Each row has a class, written after it.
[  91  221 -275    1 -156 -107  -61  -96   64  325   25  446 -389  239
 -242   41 -257 -308  -38   -6 -183 -130  215  418 -184  349 -258 -197
  -12 -177  225  283 -101   33  265 -254  178 -257   72 -450 -253  209
  105] : z_358
[ 339  -20   72 -175    8   99  109  -85  -82 -238 -120   -7   -7   71
  199  -37  -28   48   41 -609  392  195 -141  437 -297 -177  -90   94
  159  604  211    9  -67  -97 -611 -109 -155  -85  111  251   -6 -177
   75] : z_358
[ 327  138 -181  366  261  245   -9  138 -406 -351  163 -196  341  207
  174 -273 -251 -606  -62 -161  239   23 -203  158 -478  -14 -166  122
   23  192 -862  360  600 -504 -489  320   58 -551  -14  229  124   76
 -196] : z_606
[ -30   99 -130 -358   78   82  126  201  -80  -31   28 -126 -219  -84
  -65  109   14  428   17 -121   70 -235 -102 -411  -69 -367   26  -86
  125  111  133  183  302 -200  -34 -147  131  303    4  150  -20 -150
  279] : z_49
[ 175  309   56  159  116  115  364  -15   30 -100  298 -206 -196  198
 -348   78  -30 -165  -84  -48 -202 -219  -20  -55  -25  281  -27  469
 -183  101  238  326   45   95  296   64 -124   -2 -190   26   97   43
 -190] : z_268
[ 299  285 -102  -55    5  233 -154  -54 -179   24  -50  207 -252 -206
 -169   64  -72 -806 -150  -12 -145 -200  258 -250 -136   41   -5 -155
 -184 -168  276  196 -134  -63  -29    5  142 -132  189 -610 -330  436
  115] : z_49
[ -87   22  215  310 -147 -311  -52 -163   34  617   33  612  335  114
  125 -275 -190  121  160    2  -15  676 -159  388  -38 -245   67 -210
  248 -239  288  220  -94  350 -603  -60   13 -502  -88 -330 -178  122
 -131] : z_606
[   4 -195 -177 -347  -63   22  106  234  486  274 -545  153   70  194
 -382  125   67  596  250 -595   17   16  315  197 -333 -109  -68   48
 -128 -244  286   19 -468  134  559 -134  301  214  -14  -58 -363  630
   31] : z_177
[-169  317 -294  107 -344 -169  232  282  -82  329   71  -20  -60 -153
   93   67  283  111 -437   76   34  -70   15 -146 -121   88 -245 -376
   14  -44   30 -199  245 -140  239 -298  -11   48  125 -297  127 -161
 -125] : z_480
[ 102 -201  103   32  232  -60  118   98   34  -58  118  382 -269  221
 -210  162 -245  -62   65  218   46  184   60  473  283  130  161 -105
  192   34  592  282 -552  359   97  403 -131 -229  130  191 -112  168
   91] : z_177
[ 358   68  173 -175   40  450   63  175  390  -81 -159 -123 -385 -126
  -71  217   26  126  142 -332 -474   51 -129 -135  330  372  213   69
  102  105  117  171 -330  103 -252  176  -50   84 -412  146   39   72
   77] : z_358
[ 232 -116  188  110  -92   74  150  637  205 -106   -1  352 -508  222
   -8  153   67  279  -29  -86 -204  168 -293 -159  753 -146  248   38
   46   33 -286  451  153  204 -229  277   88  492 -244  324 -155  454
 -203] : z_268
[-286 -247    8 -264   34   36 -255   15  192 -243 -383  -64  -21 -144
  126  174 -155 -133  112 -120  199 -100  122   99   31 -328  178   61
  -12  283  196 -373 -240  -25  408   44  148  387    0   38  -79   -7
    8] : z_222
[ 438 -139 -230  534  -30  -71   12  386  187   85  245  317 -412   22
   13 -198  -29  149 -429  220 -422 -124   13   27  346  301 -208   57
 -257  149 -437  415 -139 -190  249   38 -175   56   50  235  -35  102
 -206] : z_132
[ 424 -146 -156 -148   90  -29  175  -62  -19  -51 -322  -84  -46  -82
  -37  -87  -18   21 -233 -386  374  274 -138 -454  -73 -203  -62  402
  -10   33 -293  178  351 -130  165 -180  -19 -246   60  330  142  100
 -110] : z_222
[ 285 -105 -146 -146 -116  167 -130  275    4  139   28  115  -79  103
  141  -74  -23  109   77 -198 -105 -230  241 -134  131  236 -274   56
   24  -51 -175  152  317 -175 -133 -127  418  384 -259  -69 -263 -309
  339] : z_606
[ 141   43 -154  -37 -245  198 -133   35    9   76  298  175 -686 -315
  139  290  -17  -89   11  645 -378 -291  -69  250  268  426 -120  391
 -173 -119  201  319   14  167  755 -273   83  -47 -264 -310 -364  256
  236] : z_132
[ 434 -332 -172  -61  -81 -196  142  207  271  471 -265 -110 -168 -265
   94 -104  243  185 -247  147 -204  307  106  525 -471  144  140  260
  -33 -326   49 -471 -141  314   26 -113 -101 -308   18 -140  170  427
  -16] : z_480
[-177 -145   30   65 -101  -77 -300  305  154  237  -86  153  270 -134
    5 -259  -91 -149  220 -184 -175  222  -25  -21   82  -70  -76 -217
  104 -113  -54 -196 -123  -52 -183   83   63  224  -68 -310 -215 -219
  -70] : z_132
[ -36   49  112 -252   41   25   44  300  468  429  -40   80 -312   80
   90  213   38 -493  283   30 -407 -113  -20 -457 -184   48  172 -100
 -200 -387    8 -173 -210  374 -390 -428  -89  -76  -50 -535 -177   63
  -70] : z_606
[-313 -122  114   43  232   88 -396 -127  -28 -452  196  -75  159  -44
   30 -137  -54 -165  -77   90   41 -158  -16   26 -171 -256  -24  131
 -263  283 -435  379  411 -470 -371  -27 -200 -155  -62   96   59 -175
  104] : z_606
[ 505  -54 -315  134   12  407  339 -115 -158  155   88 -325  170  132
  154  -97 -126 -218 -293 -263  134   52  113 -636   10  -89 -168  -24
 -262  691 -511  -26  163 -139  149 -264 -308  397   63  320  119  -65
 -433] : z_559
[-289 -108   10 -225   60    0   24 -149  -87  -95  142 -142  238  157
  -13 -128  -35  -45  205  -89  101 -495  133   -6 -283  -32 -184  -33
  -81   50   56 -140   -6 -247   73 -234  -18  111   -7 -350   -5 -324
   23] : z_268
[-346   77  400  340  225  -22   52   30  146   32  170  220   95 -175
  343  -98 -104   -1  187  368 -268  214 -391  104  439 -369  516  -52
  -34   69  331  143 -533  340 -389  -22 -704 -329 -344   51  323  -19
 -241] : z_177
[ 288   -4   65  -72 -162  262  -66  138  313  458   22   58 -578 -314
    4  189  190  138 -204   82 -727  -72 -198  350  257  635  204   69
  -61 -466  397   69 -418  277  229   41   95 -266 -108 -285  125  549
  166] : z_177
[ -95  169  -28 -196  147   85  112  250  221   84 -265  331 -863 -267
 -209  218 -308 -398  352  203  -64 -208  132 -330  368  108   89 -265
 -160 -474  193   26 -495  437  531  245  346  -63   59 -373 -425  886
  166] : z_606
[-190 -237  -20  272  -89   -6 -106  -82 -246   37 -105  205    0 -300
  493 -108 -156  240 -498  239  345  375  -53  318   42 -163   39 -136
   66 -130  151 -115 -192  126 -157  121  -91 -305  189   93  211  172
  291] : z_606
[  26   31  -31 -103  -54  320  -16  220 -100 -340 -223   79 -473 -113
  564  -23 -153 -227   41  276 -123  213 -267  536  -68 -256  185  115
  109 -147  -43  136  285  -38 -431  302  159 -370   56  274  169  532
  221] : z_217
[  77 -367  300 -328   37   40  356 -464  496  400  -52   19  293  202
  115  -49   27  -78  810 -241  -80  -72  275 -103  -13 -153  204  134
  157 -327  745 -339 -528  157 -298  -20  179  139  165 -102   41 -272
  -48] : z_559
[ -48  -63    0  169 -170  480 -199 -110  -75 -348  150 -163  664  208
   77 -107  -16 -342  521  245  206  -54  294 -372   16 -485  -70 -667
  153   16 -398  -90  748 -594 -420  102   32  171  258  530  115 -222
  192] : z_177
[  75  -63  -38 -352 -423   61 -283  -60  -90  277 -126  346   -6  529
  271   18 -183  125  -45 -672  -65  100 -350  438  -41  291  -14  229
  105  328 -353  576  142  -23 -188 -590  -16  157 -140  -59 -146 -152
   31] : z_222
[ 108  126    0  292 -133  -65   67    3  -53  590  146  412 -283   66
  -14  102  -77 -496  249  313 -130 -148   44  297    4  -26   36  -97
  -61 -308  109  192 -203  486   52 -257   70   -8 -139 -498 -183  474
   89] : z_132
[  39   11   93   93 -307  125  190   82  -88   57 -217  327 -310  280
  307  -78 -171 -475 -291  227  211  455   96  381 -212 -101   61 -140
   74   48   59 -244  -12   65   -7  177  179  167  213  186   -4  472
   18] : z_358
[ 113 -247  -53 -222 -103  -33  433 -260  132  129  285  -27    1   80
  634  277 -104 -131  -28  503  461   74  -32  144 -324 -175  244  -15
 -105   97  690 -683 -102  155  -55 -478 -157 -318  234 -288  137  317
  -43] : z_559
[-137 -284   97 -167  -75   17 -392  166  181  263 -369  398 -168 -105
 -149 -281 -202 -223  -88 -281 -186  387 -154  163  147   30  148   26
  -47  -99 -157  -47 -210  -17  -94   23  216  265  -99 -142 -320   14
   11] : z_268
[ 202  -54  -67   74  190  -49   95  154   74  352   57  460 -437  -51
   22   92 -138 -323 -171   56 -180  197   77    1  204  247   81  150
 -100   16 -200  341 -326  267 -253 -188 -137 -344 -254 -180 -191 -151
  191] : z_358
[  62  274  -81  252 -210 -148  283  -39 -204  -44  348  -68 -222  -56
  236  142  -51  -81  -57  134  115  -28  126  230   -1  141   12  -45
   23  -82  313 -201  -79   50  337  145   53 -370  235   91  161  386
  -94] : z_132
[  82   89 -273 -257    7   80  213  -42 -187   24 -214 -452  -71  305
  456   51 -213  272 -160 -102  190  250 -438 -148 -135 -145 -223  157
  185  445 -255  -29  372   -5  350 -384   85  150  202  358 -190 -271
 -232] : z_222
[-476 -211  357   19  117 -164   84  -15   52 -244  -34  163   73  155
 -135   78  153  409  312  166  164  152 -193  220  323 -400   87 -179
  262 -345  445  144 -272  380 -149  447 -118 -218   52  307  107  -71
  -67] : z_480
[ 179 -330  178  180  207 -237   70 -440 -117    7  413  145  -86 -297
 -236   81 -153  226 -195  449  234   28  -98  696  113  396  281  390
  114 -324  661  159 -123  157  -97   -7 -168 -899  -46  190  144  -88
  213] : z_606
[ -36 -327  140 -189 -157   13  -81  254  360  396 -187   59  255   -8
 -212   36   77 -179  192 -226 -145  212  316 -333  141  126  -58  -79
  -32  -91  118 -150  -12  214 -202   20  202  473  -37 -295 -181  -95
  -19] : z_606
[ 205   49   87   94 -149  285  245 -171 -138 -588  249   31 -305  105
  -25  303  -24 -349   48  147  129 -440  127 -241  573  378 -173   26
 -137  378 -214   60  238 -162  -15   36  179 -219 -156  341  138 -380
   53] : z_132
[ 511 -457  -92 -532  211   51    9  -15  164   19 -346   -5 -246  108
  -12  343 -107 -271   80 -287   65  -78  239  471   94  127   69    5
  265   83  727 -214 -302  123 -195  -37  375  -79  137 -210 -275 -180
  318] : z_177
[ 345  -32 -128   46   60   22   13 -120 -181  -17  401  -50 -537 -226
  123    0 -132 -351  208  242  140 -128 -400  -22 -120 -292  188  101
 -124  -75  274  220 -172  195 -124 -467  -10 -129  251 -442 -271  347
  -44] : z_49
[-129 -135  162   -2 -349  220  169    5 -140 -140 -104 -287 -139 -163
  247  -57  -51 -531  397  162   26  175   63  -98  212   37 -106 -119
   56  256   43 -528 -163  242   87   31  178  408  -42   78  368  -12
  177] : z_268
[  46  -54 -141 -166  -52  209 -224  -63  -83 -467  -13 -298 -289   10
   99 -175  -96  196 -131 -223  203 -168 -179  -52 -120  -59 -234  115
 -161  444 -304  286  251 -464  374 -243   61  145  300  421   71  -40
  283] : z_217
[-211 -287  120 -178   73 -138 -242  276  204  120  -98  116  186 -453
 -336  -32  212  669  -65  129  -34 -144 -132  -72  313 -115  201 -101
  216 -594  529  121  135  -55  -63  181   -1   68   50   -1   95 -127
  116] : z_49
[ -87   32  -47  706  284   -3  143   13 -527  296  678   64 -274  -54
   97 -201 -335  246 -640  530  390   76 -401  -45  118  142  -16  163
 -149 -150 -289  212  -76  375  256  559   26 -390  -21  211  -16  -85
  117] : z_217
[ 141   30 -162 -211   -2 -161  290  270 -101  219  -53    0 -234  -50
 -153   47  158  400 -158 -531  205   20  -64  158 -154 -168   35 -234
  351 -149  410  -85  -88   48  -48  229  101  102  381   -7   -5   30
  -45] : z_606
[ 124   65  110  461   22 -132  141 -267 -465 -154  759 -137 -228 -179
  463  -37 -106  -13 -215  387  158  151 -500  213  134 -114  155  431
  -17  148  149  227   98   28  -88 -201 -260 -480  -72  242   25 -151
 -407] : z_132
[ -64   18  248  -56 -263  -39  310    2 -109  107 -105  -31  472 -104
  102  314  172   22  370  287  471  154  311  -12 -102 -142  150 -336
  111  293  123 -373  117  683 -308  128 -167  125  198 -222  182  604
 -147] : z_480
[ 197  172  125  341  272   73  631 -360 -333  235  277   -9 -156  259
  240  277 -146 -131  -53  111  266  499 -529  262   79 -433  381  -40
  363  378   15  106 -272  424 -203 -382 -589 -554 -152  640   68 -239
 -418] : z_49
[-124  302   -7  479   27  167  429  -85 -310   94   38   24 -113 -280
  352  -29 -199 -183  -59  617  414  297 -125  -87  -14 -516  203  179
 -140  246 -181   99  -52  385  417  104 -382 -156 -100  164  -66  489
  -59] : z_559
[  31 -347  -70 -216 -110  122  -44   40 -188 -159  -10  314  169 -198
 -197 -138  -83  403  -83 -426  419  128  248  -69  155 -266  120 -104
  -84  252  -66  246   28 -285  -12  179 -114  250  186  265   48  539
  365] : z_222
[ 359  -89 -312 -343  238  -66  -51 -277  108  -95 -379 -479    7 -146
 -404   64  -90  -31  378 -529  222  -82  181 -244 -161 -379  118   80
  188  -62  347  135   67 -238  117 -226  157  205  299  177  -89  -72
  309] : z_217
[  74   74  -41  225 -266 -164  -18 -108 -152  346  250  -26  -60  -76
  474 -360  134 -209 -153  321 -188  118  183   74 -306  315 -382  164
  -93 -229 -229  -48  238  113 -124 -130   44 -289   47 -487  232   -4
  120] : z_222
[-222   72   93 -420 -162   63   -8 -235  -90 -187    1 -156  -38 -128
 -433  166   60 -368  278  -99  147 -286  559 -190 -125  -16  -65   94
  -68  160  243 -366  248   23  299  -98  336  479   -9 -439 -125 -133
  342] : z_358
[ 259  206   98 -174  -27  258  -20 -277  -42  109  -68 -182 -101  226
  166   77 -175   34  189 -646  103  152 -169 -168  -66 -146 -106  100
   62  254  -66  175  175   68 -229 -366  -76  -96 -249  358  -61  -69
  285] : z_217
[-163  136  109 -271  -90  172   17 -323  -21 -486 -213    3   13 -211
  346   68   -8 -457  308  193   39 -296  239  -84 -170 -182  -47  163
 -153   59   34 -479  227 -282  -38 -338  167  -99 -164 -229  238  172
  312] : z_268
[-357  130  -27 -282   91   64  -19   51 -202   37  154  -45  155 -111
  -64  -24  -19  335  627    3   41 -184   77 -166 -139 -476 -162 -216
  124  -34  449  113   68   83   21  236  346  106  123   27  -76  -81
  255] : z_177
[-210  147  -13  -60 -151   71  136 -144   95    2  209 -163  277  -94
 -120  244   84  105  329  449   77   29  255 -276  195 -119  176  -97
 -215 -327  573  -65  142   25  403  156  -19 -280   13  296   37  400
  285] : z_559
[ -14 -154   73   88 -319  398 -464  231  279  138 -392  198 -310  -41
  204  307 -162 -203 -390  468  -98  -53  145  306   41  298 -152 -179
 -173 -293  -49  -11  169  114  392  -21  351 -112 -139 -187 -410  765
  401] : z_222
[  63 -436  184    2  113   85 -438  -80   40 -239  248  414  211  186
  124  345 -140    3   48  480  178 -135 -181   95  200 -293  276 -169
   40  -15   40  -49   82   77 -115   56 -202  -36 -319  101 -239  240
 -433] : z_49
[ 106  -28 -197   89   13 -125  -62 -272  -95 -197  223   49  165   -9
  591  223 -216  171   52  405   97  269   18  481 -343 -159 -109  191
   62  278   31  -66  361   -5 -498 -517   35 -442   62 -176 -293  151
  -33] : z_222
[ 313  -53  -17  527  235 -151 -214   62 -159  -73  344  344  -13   19
 -323  -46   27  120 -443   87 -451  -96  -62  372   63  320   11  422
    1 -161 -312  379 -192  100  -60  121 -155 -369 -604 -336 -197 -218
 -348] : z_49
[  85  268 -277  105   83   -7 -157   73  -18 -104 -172 -191  149  255
  164 -101 -161   54 -128 -244   78 -107 -124    1 -254   46 -429  -87
  -31  419 -317  108  105 -259  302 -233  -32  107  -75   11 -293 -181
 -317] : z_222
[ 196  105  -38  309   87   14 -157  187  322 -144 -193 -184  248  281
  153 -133  -46  300 -186 -266  -97   34 -138  -31  -36   99 -262  199
  -69  205 -335  188  -12 -245  212  178 -242   51 -313  220 -143 -110
 -169] : z_132
[ 189   72  -41  188  112 -167  188  165   38  163 -141   19 -354  190
  278 -312 -136  -51 -493  -86 -350  -50  175  384 -109  758 -524   -6
  -62  -33   54  -94 -554  100 -130   21 -184 -212  -37 -364    2 -130
   37] : z_177
[  76 -127  -86    4  102    8 -223   94 -159   62  183  122  -15   -8
  110 -211 -153   79   93 -119   43 -416 -172  -64  -53 -154 -349   14
    8 -107  177  302  146 -189 -298  144  203   49    6 -143  -96 -277
  238] : z_268
[ -52  -49 -117 -163 -166   96  -59  245 -160   34  236 -244  325 -222
   89  -29  122    5  132 -216  212  -66  298 -570  126 -110 -244 -299
 -145  202   75   43  394 -388 -313  296  261  328  204  119 -152 -144
   96] : z_132
[ -69   54 -308   64 -137 -205  -58  310  172  277 -226 -211  128  366
  380 -224   30  572 -352   18 -406 -161  -88  402 -313   28 -367  139
  -41  -66   -1  190  183 -203  354 -305 -184  -95  -28  161  131 -215
   93] : z_222
[ -69   48 -116  120 -590  176  181  289 -482 -136  327  122 -110  141
  653   53   74  266 -317  488  284   99 -154  239   28 -264    8 -140
  -34  366 -198  -72  389  -67  414   40 -165  175  110  530  259  451
   94] : z_49
[  46 -132  331  247 -117  -40  -40   66  -39   85  737 -119  438  -45
 -174  107  300  -67  -13  250  200 -184  -74 -113   19  251  267  185
 -365 -151  117  -61  151  170 -463  299 -338 -121 -117  -62   55   35
  -12] : z_480
[ -69   98  -65 -300  -92  114  279 -428  -40 -149  -46 -238   35  395
  -99  124 -107  -54  577 -220   -1 -151 -375  216   61   74  -33   21
   67  206   41   36 -107 -107  108 -518  -97 -108  -96  260  -35 -253
   88] : z_222
[ 192  -88  -65 -472  -67  143  293 -123   -7  130 -323  156 -115    8
 -170  227 -164 -413  207   72   61 -182  610 -305 -259  -84 -270  -97
    2 -137  617 -397  -12  118  400  -38  381  214  -34 -205 -191  473
  -98] : z_132
[  15  116 -121  -66   -5  -41  383 -177 -198 -124   73   49 -335    3
 -367  229   17   29  258  250 -184 -386  -53  351  151   72 -204  108
   49   12  310   50  -95  268  404 -353  -31 -103 -311 -269   40  114
  156] : z_559
[ -24  -81   93  306   10   34   30 -302 -121 -224  402   23  -56  103
   24   65   76  -39 -419  547  345   -2  133  337  -23  241  -28  259
 -234   18  189  111  -33   99  472  118 -269 -166  -20   38   17  147
   58] : z_606
[-118   61  -16  359   86 -209  -98 -134   50  -36  235  -75  381  142
  127 -295  -80  166  169   66  -26  134  -69  222 -219   59 -217   10
   48   82 -126  -56 -178  -16  -81   45 -237 -295 -139 -107  -12 -427
 -248] : z_358
[-114  -63  -84 -329   49 -145   19   -1  -69 -129 -114 -178  387  -37
  -66 -104  -40   96  385    1  141  -67  122 -251 -229 -125 -169  -55
  103  -25 -124 -175  418 -184 -261 -136  215   35   63 -263  -48 -103
  153] : z_559
[-262  119   64  334  147 -136 -196  -96   86  262   88  338  -68   50
 -233 -168 -365 -171 -182  -95 -336  169 -269  -78  161   -9  119    1
 -151   18 -115  123 -397   71  131 -220 -188  -46 -168 -106  -80 -120
 -207] : z_268
[-195   61    9 -131 -280   95 -104   96 -255  122 -246  -58  441  322
  206   56   47 -216 -208    4  454  197   91  149 -239 -212 -103  -99
   65  368 -267   24  698 -195 -110 -115  -84  349  238  548  -31 -312
  256] : z_132
[ 215  372  104  269   47   26  257  -53  -95 -224  156   47  377  211
  -67 -230   97  -65  113 -424 -213 -214   16  -51   32 -133  -84 -322
  253  391   41  109    0 -426 -360  432 -275 -190    1  265  385 -336
 -519] : z_222
[-314   25  156  176   11   57 -226   96   55   98  101  -55  368  -84
 -130 -259    8  -98   68 -165 -172   49 -111 -240   94 -143   17   -9
 -220   85  -77  -55 -155 -132  153  143 -149  182  -98  127  -17 -250
 -255] : z_177
[-103 -141   64 -259 -311  -26 -344  111  157   88  -98  164  -42 -171
  149 -100  -34  -50  151 -252  -40  224  -53 -254  115 -473  227 -100
 -108  220  156 -240  -44  -37  -19 -195   40  628  171   -2 -107  156
  -67] : z_49
[ -11  -34  162   73   -6   36  224  197  -21  198   44 -151 -359   64
   13  202   98 -251 -301  -40 -187 -160  -85 -427  229   89 -176   68
 -279  210 -404    2   26  259 -249 -102  -48  187 -318 -269 -222 -121
 -167] : z_358
[ 138   64  -81  212  243  104  160 -185 -390 -198   88  -76  347  -49
 -124  -22 -202 -100  374   88  612  177   82 -456  -56 -481  149 -229
  161 -140 -137   16   74  180  -74  594   51  -76   22  107 -126  411
 -151] : z_606
